Below is a small trained network, with its code and all its weights. Each question gives an input and a target symbol and asks what happens when units are switched off, that is, made to give their printed mean instead of their output.

import numpy as np


def w(rows, s, z=0):
    codes = np.array(rows[::2]) - 128.0
    scale = np.full(codes.shape[1], s)
    scale[-1] = z or s
    return codes * scale


def f(y):
    return y / 2 * (1 + np.tanh(0.7978845608 * (y + 0.044715 * y**3)))


def softmax(a):
    e = np.exp(a - a.max(-1, keepdims=True))
    return e / e.sum(-1, keepdims=True)


def log_softmax(a):
    a = a - a.max(-1, keepdims=True)
    return a - np.log(np.exp(a).sum(-1, keepdims=True))


def net(x, mask):
    ids = ['βγδεθμξπφψ'.index(c) for c in x.split()]
    T = len(ids)
    res = E[ids] + P[:T]
    u = 0
    for l in range(2):
        r = res
        for j in range(2):
            rows = slice(2 * j, 2 * j + 2)
            q, k, v = (r @ M[l][rows].T for M in (Q, K, V))
            z = softmax(np.where(np.tri(T) > 0, q @ k.T / 2**0.5, -1e9)) @ v
            o = O[l][rows]
            res = res + np.where(mask[u + j], z, o[:, -1]) @ o[:, :-1]
        u += 2
        y = f(res @ A[l][:, :-1].T + A[l][:, -1])
        res = res + np.where(mask[u : u + 16], y, B[l][:, -1]) @ B[l][:, :-1]
        u += 16
    return log_softmax(res[-1] @ U[:, :-1].T + U[:, -1])


Q, K, V, O, A, B = {}, {}, {}, {}, {}, {}
E = w([
[130,125,154,116,87,119,146,251],'β',
[58,153,155,118,231,88,100,139],'γ',
[186,88,103,137,170,136,187,249],'δ',
[72,133,205,150,201,164,83,215],'ε',
[109,181,132,93,188,25,159,88],'θ',
[47,33,201,122,170,142,172,169],'μ',
[80,161,212,80,98,42,118,155],'ξ',
[153,81,105,89,151,56,230,149],'π',
[162,217,149,125,173,91,118,188],'φ',
[192,23,153,180,81,143,16,43],'ψ',
],0.013)
P = w([
[95,180,184,254,159,73,174,145],'0',
[69,170,167,237,137,79,164,141],'1',
[88,176,162,213,142,90,141,171],'2',
[116,159,173,184,148,94,133,174],'3',
[139,147,170,162,151,102,123,188],'4',
[156,135,169,138,156,116,117,195],'5',
[176,122,170,114,151,122,113,192],'6',
[186,112,165,92,156,132,105,189],'7',
[200,101,170,71,156,147,99,183],'8',
[215,99,163,55,150,149,82,194],'9',
[215,86,149,35,152,167,76,163],'10',
[242,80,144,39,149,164,76,202],'11',
],0.0068)
Q[0] = w([
[128,189,31,194,103,255,101,136],'L0H0',
[209,135,204,149,196,80,54,234],'L0H0',
[128,149,135,173,88,148,187,137],'L0H1',
[96,132,113,128,51,173,152,110],'L0H1',
],0.0099)
K[0] = w([
[41,171,167,161,169,29,231,220],'L0H0',
[130,115,107,1,163,152,108,143],'L0H0',
[115,151,146,31,129,145,131,157],'L0H1',
[99,157,108,113,171,66,171,203],'L0H1',
],0.0087)
V[0] = w([
[175,190,144,130,122,213,137,253],'L0H0',
[93,71,195,137,113,126,125,169],'L0H0',
[181,77,101,115,142,163,127,87],'L0H1',
[79,172,131,109,210,85,254,215],'L0H1',
],0.0098)
O[0] = w([
[18,162,70,105,55,200,152,151,238],'L0H0',
[163,167,200,93,114,169,184,103,254],'L0H0',
[163,128,102,58,181,99,93,101,32],'L0H1',
[164,166,178,254,116,233,114,101,229],'L0H1',
],0.0078,0.0054)
A[0] = w([
[72,152,175,96,221,102,142,164,162],'L0N0',
[172,109,200,190,131,171,19,224,58],'L0N1',
[141,102,79,193,78,125,134,185,82],'L0N2',
[244,189,79,205,2,201,108,87,249],'L0N3',
[200,219,171,96,136,138,69,133,152],'L0N4',
[74,172,160,195,132,158,193,146,189],'L0N5',
[63,94,175,172,134,177,112,51,1],'L0N6',
[136,192,60,45,102,97,137,135,116],'L0N7',
[134,19,156,150,72,140,204,86,128],'L0N8',
[163,252,111,90,127,120,165,93,126],'L0N9',
[242,164,184,163,76,135,45,85,174],'L0N10',
[120,107,64,69,219,111,206,180,181],'L0N11',
[176,153,141,108,71,105,103,157,178],'L0N12',
[171,34,89,136,73,157,175,85,112],'L0N13',
[24,144,116,141,126,123,184,149,111],'L0N14',
[200,61,62,194,92,199,183,112,112],'L0N15',
],0.007,0.0054)
B[0] = w([
[164,175,187,208,161,149,80,78,171],'L0N0',
[130,9,119,172,179,166,150,22,202],'L0N1',
[188,108,146,141,77,98,67,91,141],'L0N2',
[60,90,162,84,219,8,176,154,243],'L0N3',
[114,166,90,124,223,137,240,103,155],'L0N4',
[44,164,215,105,126,108,115,158,252],'L0N5',
[128,121,45,217,55,140,85,130,154],'L0N6',
[142,114,206,141,140,105,182,112,160],'L0N7',
[133,122,141,147,160,114,25,242,150],'L0N8',
[127,182,188,139,210,202,194,143,142],'L0N9',
[110,28,113,93,158,73,179,72,177],'L0N10',
[184,159,187,154,172,161,38,129,181],'L0N11',
[130,89,103,92,118,61,180,156,147],'L0N12',
[163,148,125,164,195,101,170,254,129],'L0N13',
[148,184,143,149,34,115,89,147,158],'L0N14',
[155,135,156,148,136,27,11,193,156],'L0N15',
],0.0065,0.016)
Q[1] = w([
[116,101,131,165,254,157,86,228],'L1H0',
[128,97,204,123,85,154,138,173],'L1H0',
[7,80,163,128,186,188,193,164],'L1H1',
[126,94,177,64,173,120,161,191],'L1H1',
],0.0069)
K[1] = w([
[158,112,99,13,78,168,116,95],'L1H0',
[90,98,2,105,179,160,130,160],'L1H0',
[138,97,63,92,113,162,150,154],'L1H1',
[189,126,101,77,136,220,103,120],'L1H1',
],0.0066)
V[1] = w([
[110,255,130,104,80,105,182,91],'L1H0',
[118,42,149,61,2,125,129,92],'L1H0',
[178,102,158,148,93,54,166,254],'L1H1',
[119,175,98,72,172,104,254,105],'L1H1',
],0.0076)
O[1] = w([
[158,64,150,186,167,65,200,196,37],'L1H0',
[197,129,212,66,59,56,144,1,31],'L1H0',
[169,120,71,101,47,213,245,45,254],'L1H1',
[149,136,132,239,33,76,161,189,110],'L1H1',
],0.0083,0.0097)
A[1] = w([
[166,67,71,56,136,65,194,79,190],'L1N0',
[152,168,87,111,186,60,177,179,161],'L1N1',
[125,8,126,54,62,85,86,74,142],'L1N2',
[43,190,90,139,150,112,210,156,51],'L1N3',
[233,125,173,105,120,125,115,171,124],'L1N4',
[177,69,126,95,147,134,121,183,87],'L1N5',
[156,130,127,135,90,180,73,181,143],'L1N6',
[101,103,133,133,99,220,179,115,61],'L1N7',
[141,88,127,163,181,55,33,193,104],'L1N8',
[159,213,200,62,201,151,165,71,87],'L1N9',
[145,120,126,110,144,121,17,125,68],'L1N10',
[164,180,145,129,166,71,174,138,2],'L1N11',
[137,12,137,117,152,64,140,47,99],'L1N12',
[96,2,133,135,157,112,116,113,57],'L1N13',
[190,132,147,153,144,64,103,150,104],'L1N14',
[85,26,106,187,55,175,126,126,157],'L1N15',
],0.0077)
B[1] = w([
[192,193,239,104,116,119,118,115,172],'L1N0',
[118,158,147,219,104,91,133,62,175],'L1N1',
[153,70,127,174,27,119,154,197,178],'L1N2',
[157,117,87,56,123,218,8,80,252],'L1N3',
[140,195,47,71,134,146,117,105,166],'L1N4',
[52,86,131,180,96,186,165,48,128],'L1N5',
[65,149,129,73,202,131,139,58,136],'L1N6',
[126,109,72,91,99,87,185,86,190],'L1N7',
[10,162,36,86,150,31,114,39,150],'L1N8',
[90,21,72,226,97,147,108,186,243],'L1N9',
[127,191,177,191,183,83,171,83,147],'L1N10',
[62,72,172,126,58,172,85,122,144],'L1N11',
[138,148,77,7,70,157,86,155,161],'L1N12',
[189,41,57,169,106,23,64,73,171],'L1N13',
[48,111,51,192,127,175,182,136,135],'L1N14',
[245,254,94,196,139,77,136,155,208],'L1N15',
],0.0066,0.015)
U = w([
[82,174,144,123,101,152,168,99,80],'β',
[110,132,142,82,191,63,105,120,172],'γ',
[97,206,44,68,118,184,109,77,2],'δ',
[68,183,229,56,160,143,67,158,128],'ε',
[153,78,69,189,145,68,149,149,68],'θ',
[114,31,134,104,181,173,132,112,79],'μ',
[173,144,244,164,189,81,179,112,239],'ξ',
[212,166,85,138,192,142,170,35,148],'π',
[134,186,52,174,99,138,88,254,193],'φ',
[117,147,114,111,106,99,101,109,115],'ψ',
],0.0081,0.0053)

Each question gives the input, a string of symbols that net reads in full, and the target symbol t.
The units are the heads (2 rows each of Q, K, V and O) and the neurons (one row each of A and B). Each row of codes is followed by its name. A weight is (code - 128) times the scale printed after its matrix; where a second scale follows, it is the last column's (O, A, B and U).
mask holds one flag per unit, layer by layer, with each layer's heads first. A switched-off unit (its flag False) gives its mean, the last column of its rows in O or B, instead of its output. The means were averaged over made-up inputs and are rounded, as every weight is.
A unit's drop is (log p(t) with every unit on - log p(t) with that unit switched off) / (log p(t) with every unit on - log p(t) with every unit switched off).
The circuit of an input: a set's keep is (log p(t) with only the set's units on - log p(t) with every unit switched off) / (log p(t) with every unit on - log p(t) with every unit switched off). Starting from the 12 units with the biggest drops (on a tie, the unit counted first), units are removed one at a time, each time the one whose removal leaves the highest keep (on an exact tie, the one counted first), for as long as the keep stays at least 0.8.
circuit, biggest first: the units of the circuit, biggest drop first
top k neurons: the k neurons with the biggest drops, biggest first
top k neurons in layer l: the k neurons of layer l with the biggest drops, biggest first
heads that matter: for each layer, one digit per head in row order, 1 if its drop is at least 0.15 and else 0, layers parted by /
input φ μ ξ γ ψ ε ξ β γ, target γ: circuit, biggest first : L0H1
input ξ β φ μ φ φ ξ θ γ, target θ: circuit, biggest first : L1H0, L1H1, L0N11
input ε μ ε φ, target ε: heads that matter : 10 / 01
input μ β ψ β φ ξ φ δ ε ε φ ξ, target ξ: heads that matter : 10 / 10
input θ ξ β, target ξ: circuit, biggest first : L1N9, L0N1, L0H1
input μ ε φ ψ φ δ μ ξ π, target π: circuit, biggest first : L0N5, L0H0
input φ δ φ γ, target φ: heads that matter : 00 / 10
input μ θ φ π μ π θ φ θ φ π, target φ: heads that matter : 00 / 11
input φ μ μ φ μ φ μ β γ φ π, target φ: circuit, biggest first : L1H0, L0H1, L0N15
input θ μ ψ δ φ π φ ε ψ φ δ β, target δ: top 3 neurons in layer 0 : L0N3, L0N5, L0N10
input φ φ φ φ γ θ θ ε, target θ: top 3 neurons : L0N1, L1N13, L0N11
input ψ φ φ φ θ φ γ π δ, target δ: heads that matter : 11 / 00
input μ μ μ β φ θ, target φ: heads that matter : 11 / 11
input φ φ θ, target φ: circuit, biggest first : L1H0
input μ μ φ μ φ φ φ π γ, target π: top 2 neurons in layer 1 : L1N9, L1N15
input ε δ θ π φ ε φ ξ, target φ: top 2 neurons in layer 0 : L0N4, L0N11
input φ μ π, target μ: heads that matter : 01 / 01
input φ θ φ δ θ ξ θ ξ ξ φ, target ξ: heads that matter : 00 / 01
input ε φ φ μ θ φ, target θ: top 2 neurons : L0N5, L0N1
input δ ε δ, target ε: heads that matter : 11 / 00
input ε δ φ μ φ φ μ, target φ: heads that matter : 00 / 10
input φ δ β φ ε ε δ φ, target δ: heads that matter : 10 / 01
input φ μ β θ ε ψ, target ψ: heads that matter : 01 / 10
input μ φ φ φ φ δ μ ξ π β β ε, target β: top 2 neurons : L0N0, L0N5
input φ φ γ φ ξ ξ μ ξ φ ε, target φ: top 3 neurons : L0N4, L1N15, L0N11
input μ θ φ ξ β μ φ φ ε, target φ: circuit, biggest first : L1H0, L0N10
